Here is a tiny trained network, its code and every weight. The questions are about switching its units off for an input and a class, where a switched-off unit gives its printed mean instead of its output.

import numpy as np


def w(rows, s, z=0):
    codes = np.array(rows[::2]) - 128.0
    scale = np.full(codes.shape[1], s)
    scale[-1] = z or s
    return codes * scale


def f(y):
    return np.maximum(y, 0)


def log_softmax(a):
    a = a - a.max(-1, keepdims=True)
    return a - np.log(np.exp(a).sum(-1, keepdims=True))


def net(x, mask):
    res = np.array(x, float).reshape(1, 6) / 4 @ E
    y = f(res @ A[0][:, :-1].T + A[0][:, -1])
    res = res + np.where(mask, y, B[0][:, -1]) @ B[0][:, :-1]
    return log_softmax(res[-1] @ U[:, :-1].T + U[:, -1])


A, B = {}, {}
E = w([
[58,254,141,183,144,56,212,159,138,198,85],'x0',
[82,150,149,56,79,251,104,202,170,149,40],'x1',
[109,174,102,89,60,63,114,77,111,15,56],'x2',
[122,131,127,127,131,131,123,123,127,130,131],'x3',
[215,200,80,66,131,61,32,209,107,177,135],'x4',
[128,129,126,125,128,127,129,127,128,127,129],'x5',
],0.0083)
A[0] = w([
[122,143,130,111,84,83,117,88,129,66,70,12],'neuron 0',
[78,120,152,73,91,188,94,191,162,142,65,44],'neuron 1',
[200,188,93,91,126,73,43,188,96,184,129,36],'neuron 2',
[126,130,96,137,143,146,130,125,105,133,113,79],'neuron 3',
[86,223,143,151,123,76,204,143,140,168,92,90],'neuron 4',
[138,141,145,123,136,127,127,120,142,119,134,86],'neuron 5',
[173,104,120,179,173,13,125,65,88,113,218,43],'neuron 6',
[149,130,138,128,129,126,144,138,145,116,128,105],'neuron 7',
[189,54,155,90,110,159,69,119,135,69,137,68],'neuron 8',
[114,160,95,95,69,81,110,58,128,43,60,49],'neuron 9',
[104,139,152,86,101,202,105,179,169,143,55,50],'neuron 10',
[143,69,141,110,122,125,89,118,116,116,122,51],'neuron 11',
[106,151,149,97,98,200,99,179,168,131,69,50],'neuron 12',
[117,145,116,103,99,89,124,102,135,59,83,12],'neuron 13',
[155,82,144,172,211,188,125,172,163,254,196,32],'neuron 14',
[143,138,129,128,140,132,133,125,147,115,118,86],'neuron 15',
[174,101,124,190,177,10,128,65,80,112,203,37],'neuron 16',
[100,156,125,148,130,99,169,136,131,132,108,73],'neuron 17',
[144,149,101,106,136,114,106,163,103,126,133,6],'neuron 18',
[108,178,78,90,48,55,100,81,114,11,50,58],'neuron 19',
[141,126,139,146,120,124,116,124,152,131,114,98],'neuron 20',
[77,214,136,163,128,79,187,170,115,185,83,78],'neuron 21',
[83,228,155,157,135,75,193,154,153,175,86,61],'neuron 22',
[13,56,180,208,124,201,246,26,144,78,103,17],'neuron 23',
[88,149,157,71,75,212,88,190,160,158,49,78],'neuron 24',
[193,40,120,75,94,176,64,102,112,65,166,93],'neuron 25',
[150,83,140,145,189,172,142,170,170,221,196,4],'neuron 26',
[171,73,118,98,104,177,77,103,114,82,168,29],'neuron 27',
[196,191,72,95,147,73,30,202,98,177,125,43],'neuron 28',
],0.0079,0.0049)
B[0] = w([
[111,155,171,130,131,123,133,183,78,174,130,172],'neuron 0',
[162,197,82,163,118,138,186,93,117,79,151,210],'neuron 1',
[171,87,190,53,62,50,125,124,213,76,134,225],'neuron 2',
[127,117,128,130,131,126,132,124,125,123,137,128],'neuron 3',
[92,49,74,154,199,174,42,74,142,149,122,219],'neuron 4',
[139,125,125,137,119,123,125,128,123,140,119,128],'neuron 5',
[175,207,64,158,102,200,212,80,112,60,116,219],'neuron 6',
[138,142,131,125,127,131,121,123,123,130,139,128],'neuron 7',
[96,77,81,161,189,144,71,95,144,166,122,203],'neuron 8',
[70,149,189,163,139,126,146,219,63,211,145,206],'neuron 9',
[163,180,86,150,115,141,192,92,116,85,150,210],'neuron 10',
[98,107,103,121,157,136,108,114,144,153,115,155],'neuron 11',
[159,176,84,143,113,149,187,93,115,89,140,203],'neuron 12',
[108,140,165,137,124,116,138,189,80,166,141,167],'neuron 13',
[42,175,205,152,124,108,134,232,23,196,115,216],'neuron 14',
[124,121,144,143,121,121,130,107,119,125,125,128],'neuron 15',
[167,214,66,148,93,195,202,91,116,66,99,219],'neuron 16',
[129,103,113,128,146,145,95,124,137,135,139,160],'neuron 17',
[133,123,134,118,112,103,138,124,154,99,124,144],'neuron 18',
[73,160,204,153,141,125,140,222,54,204,156,236],'neuron 19',
[135,147,128,132,133,125,122,127,135,132,120,128],'neuron 20',
[105,46,66,147,190,154,51,71,144,146,135,220],'neuron 21',
[113,50,74,149,186,168,60,79,130,144,133,219],'neuron 22',
[216,86,207,2,34,14,97,141,247,82,128,244],'neuron 23',
[182,180,84,159,109,161,195,79,105,65,135,240],'neuron 24',
[88,66,72,164,198,165,51,78,137,165,110,232],'neuron 25',
[73,152,193,150,129,118,135,209,56,179,110,189],'neuron 26',
[94,82,93,143,178,139,74,92,146,151,115,189],'neuron 27',
[170,81,198,48,60,59,127,120,223,86,118,236],'neuron 28',
],0.0074,0.011)
U = w([
[109,64,53,155,189,160,9,80,139,148,128,218],'0',
[177,208,59,157,103,168,254,87,110,71,133,136],'1',
[176,97,212,44,62,63,106,132,222,98,130,3],'2',
[79,163,208,161,133,135,140,229,37,190,133,152],'3',
],0.0097,0.0016)

Each question gives the input, the list of numbers given to net, and the class t.
The units are the neurons (one row each of A and B). Each row of codes is followed by its name. A weight is (code - 128) times the scale printed after its matrix; where a second scale follows, it is the last column's (A, B and U).
mask holds one flag per neuron, in row order. A switched-off neuron (its flag False) gives its mean, the last column of its row in B, instead of its output. The means were averaged over made-up inputs and are rounded, as every weight is.
A unit's drop is (log p(t) with every unit on - log p(t) with that unit switched off) / (log p(t) with every unit on - log p(t) with every unit switched off).
The circuit of an input: a set's keep is (log p(t) with only the set's units on - log p(t) with every unit switched off) / (log p(t) with every unit on - log p(t) with every unit switched off). Starting from the 12 units with the biggest drops (on a tie, the unit counted first), units are removed one at a time, each time the one whose removal leaves the highest keep (on an exact tie, the one counted first), for as long as the keep stays at least 0.8.
circuit, biggest first: the units of the circuit, biggest drop first
most important unit: the unit with the biggest drop
top k neurons: the k neurons with the biggest drops, biggest first
drop of u: that unit's drop, to one decimal
input [2,-2,1,1,0,-2], class 0: most important unit => neuron 24
input [3,2,7,-7,-7,-6], class 2: top 2 neurons => neuron 23; neuron 14
input [-7,8,-1,-3,8,2], class 1: top 2 neurons => neuron 24; neuron 1
input [-4,-7,-7,-6,4,3], class 1: top 4 neurons => neuron 6; neuron 16; neuron 19; neuron 9
input [8,-1,8,7,1,0], class 0: top 4 neurons => neuron 4; neuron 21; neuron 22; neuron 14
input [8,6,0,5,-8,-6], class 0: top 2 neurons => neuron 4; neuron 22
input [6,-3,-2,-8,7,8], class 2: top 3 neurons => neuron 28; neuron 2; neuron 25
input [-4,-4,6,7,5,0], class 3: top 3 neurons => neuron 19; neuron 23; neuron 9
input [-2,8,8,-1,7,5], class 1: top 4 neurons => neuron 24; neuron 1; neuron 10; neuron 12
input [7,-1,7,7,-1,7], class 0: top 4 neurons => neuron 4; neuron 21; neuron 22; neuron 14
input [2,-4,-5,8,0,-8], class 3: top 2 neurons => neuron 14; neuron 24
input [7,-1,-4,-1,8,-6], class 2: top 3 neurons => neuron 28; neuron 2; neuron 25
input [0,-5,7,0,7,1], class 2: top 4 neurons => neuron 28; neuron 2; neuron 14; neuron 26
input [-6,4,-7,4,4,4], class 3: top 2 neurons => neuron 14; neuron 26
input [-2,5,8,-3,4,7], class 3: most important unit => neuron 19
input [1,-4,-5,5,-1,7], class 3: top 3 neurons => neuron 14; neuron 24; neuron 26
input [-3,-2,5,-4,-6,5], class 2: drop of neuron 23 => 2.9
input [-7,-8,7,-2,4,7], class 1: drop of neuron 4 => 0.3
input [-6,-5,-7,-5,6,-5], class 3: drop of neuron 4 => 0.3
input [1,-3,-4,1,-7,1], class 2: circuit, biggest first => neuron 23
input [-3,0,4,6,1,-2], class 3: drop of neuron 4 => 0.2
